Here is a tiny trained network, its code and every weight. The questions are about switching its units off for an input and a class, where a switched-off unit gives its printed mean instead of its output.

import numpy as np


def w(rows, s, z=0):
    codes = np.array(rows[::2]) - 128.0
    scale = np.full(codes.shape[1], s)
    scale[-1] = z or s
    return codes * scale


def norm(h):
    return h / np.sqrt((h * h).mean(-1, keepdims=True) + 1e-5)


def f(y):
    return np.maximum(y, 0)


def log_softmax(a):
    a = a - a.max(-1, keepdims=True)
    return a - np.log(np.exp(a).sum(-1, keepdims=True))


def net(x, mask):
    res = np.array(x, float).reshape(1, 7) / 4 @ E
    u = 0
    for l in range(2):
        y = f(norm(res) @ A[l][:, :-1].T + A[l][:, -1])
        res = res + np.where(mask[u : u + 8], y, B[l][:, -1]) @ B[l][:, :-1]
        u += 8
    return log_softmax(norm(res)[-1] @ U[:, :-1].T + U[:, -1])


A, B = {}, {}
E = w([
[159,114,133,134,141],'x0',
[126,118,119,141,134],'x1',
[97,224,123,95,255],'x2',
[130,122,120,130,137],'x3',
[138,121,125,131,135],'x4',
[184,211,56,214,22],'x5',
[145,126,133,126,130],'x6',
],0.0049)
A[0] = w([
[131,148,199,75,213,129],'0.n1',
[155,86,120,172,115,136],'0.n2',
[182,154,115,159,152,154],'0.n3',
[102,2,130,38,87,3],'0.n4',
[125,76,139,131,78,182],'0.n5',
[75,76,204,121,158,207],'0.n6',
[143,143,81,163,129,137],'0.n7',
[133,157,27,221,114,71],'0.n8',
],0.0069,0.0057)
B[0] = w([
[97,137,132,137,107,228],'0.n1',
[116,179,96,95,112,184],'0.n2',
[69,118,106,116,126,179],'0.n3',
[254,69,86,46,87,179],'0.n4',
[175,70,106,118,60,228],'0.n5',
[162,105,121,36,143,255],'0.n6',
[149,128,118,152,113,175],'0.n7',
[99,110,154,115,141,197],'0.n8',
],0.0091,0.0053)
A[1] = w([
[109,180,111,207,50,236],'1.n1',
[122,195,98,254,196,116],'1.n2',
[80,144,100,186,135,126],'1.n3',
[119,52,129,131,59,161],'1.n4',
[135,122,78,139,57,156],'1.n5',
[187,77,145,197,84,133],'1.n6',
[82,230,154,221,152,46],'1.n7',
[118,110,158,99,242,3],'1.n8',
],0.0082,0.0024)
B[1] = w([
[107,129,120,183,146,255],'1.n1',
[235,125,207,132,169,185],'1.n2',
[170,147,159,111,101,166],'1.n3',
[158,84,84,152,88,246],'1.n4',
[101,166,131,104,154,245],'1.n5',
[2,165,181,174,144,211],'1.n6',
[217,87,167,183,203,185],'1.n7',
[2,224,136,108,148,190],'1.n8',
],0.0071,0.0056)
U = w([
[181,6,89,15,52,7],'0',
[109,114,82,231,21,254],'1',
[47,168,153,36,182,188],'2',
[203,183,181,231,200,37],'3',
],0.013,0.0017)

Each question gives the input, the list of numbers given to net, and the class t.
The units are the neurons (one row each of A and B). Each row of codes is followed by its name. A weight is (code - 128) times the scale printed after its matrix; where a second scale follows, it is the last column's (A, B and U).
mask holds one flag per neuron, layer by layer. A switched-off neuron (its flag False) gives its mean, the last column of its row in B, instead of its output. The means were averaged over made-up inputs and are rounded, as every weight is.
A unit's drop is (log p(t) with every unit on - log p(t) with that unit switched off) / (log p(t) with every unit on - log p(t) with every unit switched off).
The circuit of an input: a set's keep is (log p(t) with only the set's units on - log p(t) with every unit switched off) / (log p(t) with every unit on - log p(t) with every unit switched off). Starting from the 12 units with the biggest drops (on a tie, the unit counted first), units are removed one at a time, each time the one whose removal leaves the highest keep (on an exact tie, the one counted first), for as long as the keep stays at least 0.8.
units of the circuit, in order: the units of the circuit, biggest drop first
unit that matters most: the unit with the biggest drop
k most important neurons: the k neurons with the biggest drops, biggest first
k most important neurons of layer l: the k neurons of layer l with the biggest drops, biggest first
drop of u: that unit's drop, to one decimal
input [1,8,-4,-8,-2,1,6], class 1: 3 most important neurons : (0.n6 1.n6 0.n4)
input [8,6,1,8,2,3,4], class 3: units of the circuit, in order : (0.n5)
input [-4,0,1,-7,-4,7,5], class 3: 3 most important neurons : (0.n6 0.n4 0.n5)
input [-3,-8,2,-2,0,7,5], class 3: 3 most important neurons of layer 0 : (0.n6 0.n5 0.n4)
input [8,8,1,6,-7,-2,4], class 2: 3 most important neurons : (0.n5 0.n4 1.n8)
input [7,6,1,-5,-7,8,1], class 3: 3 most important neurons of layer 0 : (0.n6 0.n4 0.n5)
input [-5,-4,-4,6,-2,1,7], class 1: 2 most important neurons : (0.n6 1.n6)
input [0,-6,-5,-2,6,2,7], class 1: 2 most important neurons of layer 0 : (0.n6 0.n4)
input [1,5,1,5,7,-1,-6], class 2: 2 most important neurons : (0.n5 0.n4)
input [-4,-7,5,7,6,3,8], class 3: drop of 0.n6 : 1.7
input [-2,-6,0,2,4,2,-1], class 1: drop of 0.n6 : 1.6
input [2,-4,7,4,-8,3,-1], class 3: drop of 0.n6 : 0.3
input [7,-8,-6,8,4,3,7], class 1: drop of 0.n6 : 0.3
input [-5,-7,3,1,-4,5,6], class 3: unit that matters most : 0.n6
